Here is a tiny trained network, its code and every weight. The questions are about switching its units off for an input and a target symbol, where a switched-off unit gives its printed mean instead of its output.

import numpy as np


def w(rows, s, z=0):
    codes = np.array(rows[::2]) - 128.0
    scale = np.full(codes.shape[1], s)
    scale[-1] = z or s
    return codes * scale


def norm(h):
    return h / np.sqrt((h * h).mean(-1, keepdims=True) + 1e-5)


def f(y):
    return y / 2 * (1 + np.tanh(0.7978845608 * (y + 0.044715 * y**3)))


def softmax(a):
    e = np.exp(a - a.max(-1, keepdims=True))
    return e / e.sum(-1, keepdims=True)


def log_softmax(a):
    a = a - a.max(-1, keepdims=True)
    return a - np.log(np.exp(a).sum(-1, keepdims=True))


def net(x, mask):
    ids = ['βγδζηθλξπστφψ'.index(c) for c in x.split()]
    T = len(ids)
    res = E[ids] + P[:T]
    r = norm(res)
    for j in range(2):
        rows = slice(2 * j, 2 * j + 2)
        q, k, v = (r @ M[0][rows].T for M in (Q, K, V))
        z = softmax(np.where(np.tri(T) > 0, q @ k.T / 2**0.5, -1e9)) @ v
        o = O[0][rows]
        res = res + np.where(mask[j], z, o[:, -1]) @ o[:, :-1]
    y = f(norm(res) @ A[0][:, :-1].T + A[0][:, -1])
    res = res + np.where(mask[2:14], y, B[0][:, -1]) @ B[0][:, :-1]
    return log_softmax(norm(res)[-1] @ U[:, :-1].T + U[:, -1])


Q, K, V, O, A, B = {}, {}, {}, {}, {}, {}
E = w([
[166,95,93,89,95,112,134,109,195],'β',
[152,50,149,144,157,88,209,25,152],'γ',
[96,82,114,126,158,81,160,189,184],'δ',
[122,186,122,47,91,165,119,54,158],'ζ',
[54,148,105,108,136,157,66,122,124],'η',
[110,163,133,166,148,128,109,34,176],'θ',
[87,203,159,173,126,153,143,174,178],'λ',
[118,222,145,120,107,128,150,78,139],'ξ',
[102,107,222,78,141,144,117,81,170],'π',
[142,106,213,130,110,104,74,69,5],'σ',
[146,101,131,153,205,176,104,165,136],'τ',
[56,98,143,160,73,118,154,109,204],'φ',
[91,185,106,161,73,121,152,157,113],'ψ',
],0.021)
P = w([
[153,136,144,104,114,134,181,163,63],'0',
[165,228,126,149,143,114,95,21,172],'1',
[146,208,116,149,185,101,49,88,143],'2',
[129,202,123,163,140,124,69,146,158],'3',
[135,254,161,159,161,134,85,132,141],'4',
[145,136,174,92,159,102,89,191,114],'5',
],0.011)
Q[0] = w([
[161,53,81,157,76,131,100,172,78],'h0',
[3,217,198,106,230,182,133,110,200],'h0',
[141,137,92,156,74,124,172,96,162],'h1',
[68,218,211,161,194,155,20,66,118],'h1',
],0.0063)
K[0] = w([
[94,58,88,165,115,171,155,87,199],'h0',
[148,75,102,45,106,161,215,133,45],'h0',
[111,97,160,69,208,192,95,161,184],'h1',
[123,45,226,77,119,182,239,255,147],'h1',
],0.0052)
V[0] = w([
[97,159,138,86,99,84,193,67,251],'h0',
[52,175,69,126,86,166,105,128,95],'h0',
[163,163,90,25,178,175,59,162,127],'h1',
[108,147,84,176,80,101,76,2,154],'h1',
],0.0084)
O[0] = w([
[108,131,48,184,182,238,40,110,152,254],'h0',
[99,124,202,165,169,76,40,120,128,124],'h0',
[213,168,158,14,196,43,89,43,112,55],'h1',
[95,145,172,248,255,95,167,11,113,41],'h1',
],0.0092,0.0029)
A[0] = w([
[168,66,169,86,96,121,62,175,175,173],'n0',
[140,166,83,93,65,224,120,139,118,95],'n1',
[116,141,125,146,79,141,3,100,121,87],'n2',
[132,234,112,151,143,116,240,112,228,253],'n3',
[29,110,146,185,118,94,69,146,106,164],'n4',
[83,149,88,97,212,144,103,152,102,99],'n5',
[165,162,161,152,86,159,51,190,119,130],'n6',
[118,160,148,123,136,82,36,238,60,165],'n7',
[110,22,155,177,91,200,223,100,180,109],'n8',
[110,182,129,163,175,100,51,175,168,217],'n9',
[93,209,215,40,132,199,113,72,135,190],'n10',
[80,182,151,109,120,164,164,147,23,109],'n11',
],0.0073,0.0026)
B[0] = w([
[161,138,95,75,133,80,131,157,96,185],'n0',
[82,100,117,33,180,105,114,9,105,197],'n1',
[103,167,123,51,140,147,117,127,147,199],'n2',
[160,153,42,145,215,78,193,160,52,250],'n3',
[130,65,218,110,117,163,139,141,191,201],'n4',
[88,136,140,188,166,131,76,118,138,158],'n5',
[64,171,83,95,122,141,111,21,219,198],'n6',
[97,188,127,100,113,98,139,156,211,206],'n7',
[164,139,98,83,137,160,123,255,67,176],'n8',
[124,148,106,138,203,41,217,118,139,254],'n9',
[110,155,101,153,45,128,29,139,86,235],'n10',
[48,125,90,157,79,118,79,122,107,144],'n11',
],0.0074,0.0059)
U = w([
[133,63,47,31,150,149,163,80,176,88],'β',
[71,132,125,163,83,95,174,112,197,92],'γ',
[174,101,121,130,132,116,139,112,222,155],'δ',
[143,137,176,182,181,169,103,66,77,78],'ζ',
[126,93,52,82,140,125,98,102,124,115],'η',
[82,103,193,215,115,253,151,170,140,101],'θ',
[107,154,99,89,121,132,160,120,225,5],'λ',
[98,148,72,152,175,131,100,75,74,50],'ξ',
[139,127,73,160,137,236,153,196,50,186],'π',
[175,138,151,192,72,20,171,162,51,226],'σ',
[234,143,110,39,104,66,198,162,123,253],'τ',
[91,154,217,155,206,183,136,79,158,46],'φ',
[155,149,232,129,169,38,111,114,130,65],'ψ',
],0.0059,0.0026)

Each question gives the input, a string of symbols that net reads in full, and the target symbol t.
The units are the heads (2 rows each of Q, K, V and O) and the neurons (one row each of A and B). Each row of codes is followed by its name. A weight is (code - 128) times the scale printed after its matrix; where a second scale follows, it is the last column's (O, A, B and U).
mask holds one flag per unit, heads first, then neurons. A switched-off unit (its flag False) gives its mean, the last column of its rows in O or B, instead of its output. The means were averaged over made-up inputs and are rounded, as every weight is.
A unit's drop is (log p(t) with every unit on - log p(t) with that unit switched off) / (log p(t) with every unit on - log p(t) with every unit switched off).
The circuit of an input: a set's keep is (log p(t) with only the set's units on - log p(t) with every unit switched off) / (log p(t) with every unit on - log p(t) with every unit switched off). Starting from the 12 units with the biggest drops (on a tie, the unit counted first), units are removed one at a time, each time the one whose removal leaves the highest keep (on an exact tie, the one counted first), for as long as the keep stays at least 0.8.
units of the circuit, in order: the units of the circuit, biggest drop first
top k neurons: the k neurons with the biggest drops, biggest first
heads that matter: for each layer, one digit per head in row order, 1 if its drop is at least 0.15 and else 0, layers parted by /
drop of u: that unit's drop, to one decimal
input η τ θ, target ψ: heads that matter	10
input η λ φ, target ψ: units of the circuit, in order	(h0)
input φ σ τ, target θ: heads that matter	01
input τ δ λ, target τ: heads that matter	11
input φ π η σ, target θ: heads that matter	01
input τ ξ π φ γ, target τ: units of the circuit, in order	(h0, n8)
input γ π ξ ψ δ φ, target π: units of the circuit, in order	(n8, h0)
input η τ π φ, target ψ: units of the circuit, in order	(h0, h1)
input γ π δ ζ φ, target π: units of the circuit, in order	(h0, n8, n3)
input τ σ γ, target τ: units of the circuit, in order	(h0, h1)
input γ θ φ θ λ, target π: units of the circuit, in order	(h0, n3)
input τ π δ τ, target τ: heads that matter	10
input τ β ξ π, target τ: heads that matter	10
input τ ξ π ξ θ, target τ: heads that matter	11
input φ π ξ π, target θ: units of the circuit, in order	(h1)
input η ψ ξ, target ψ: drop of h0	0.6
input γ δ π, target π: drop of n8	0.2
input γ τ ξ γ τ π, target π: drop of n8	0.3
input τ η τ π, target τ: drop of n9	0.0
input φ τ β ψ θ, target θ: top neuron	(n4)
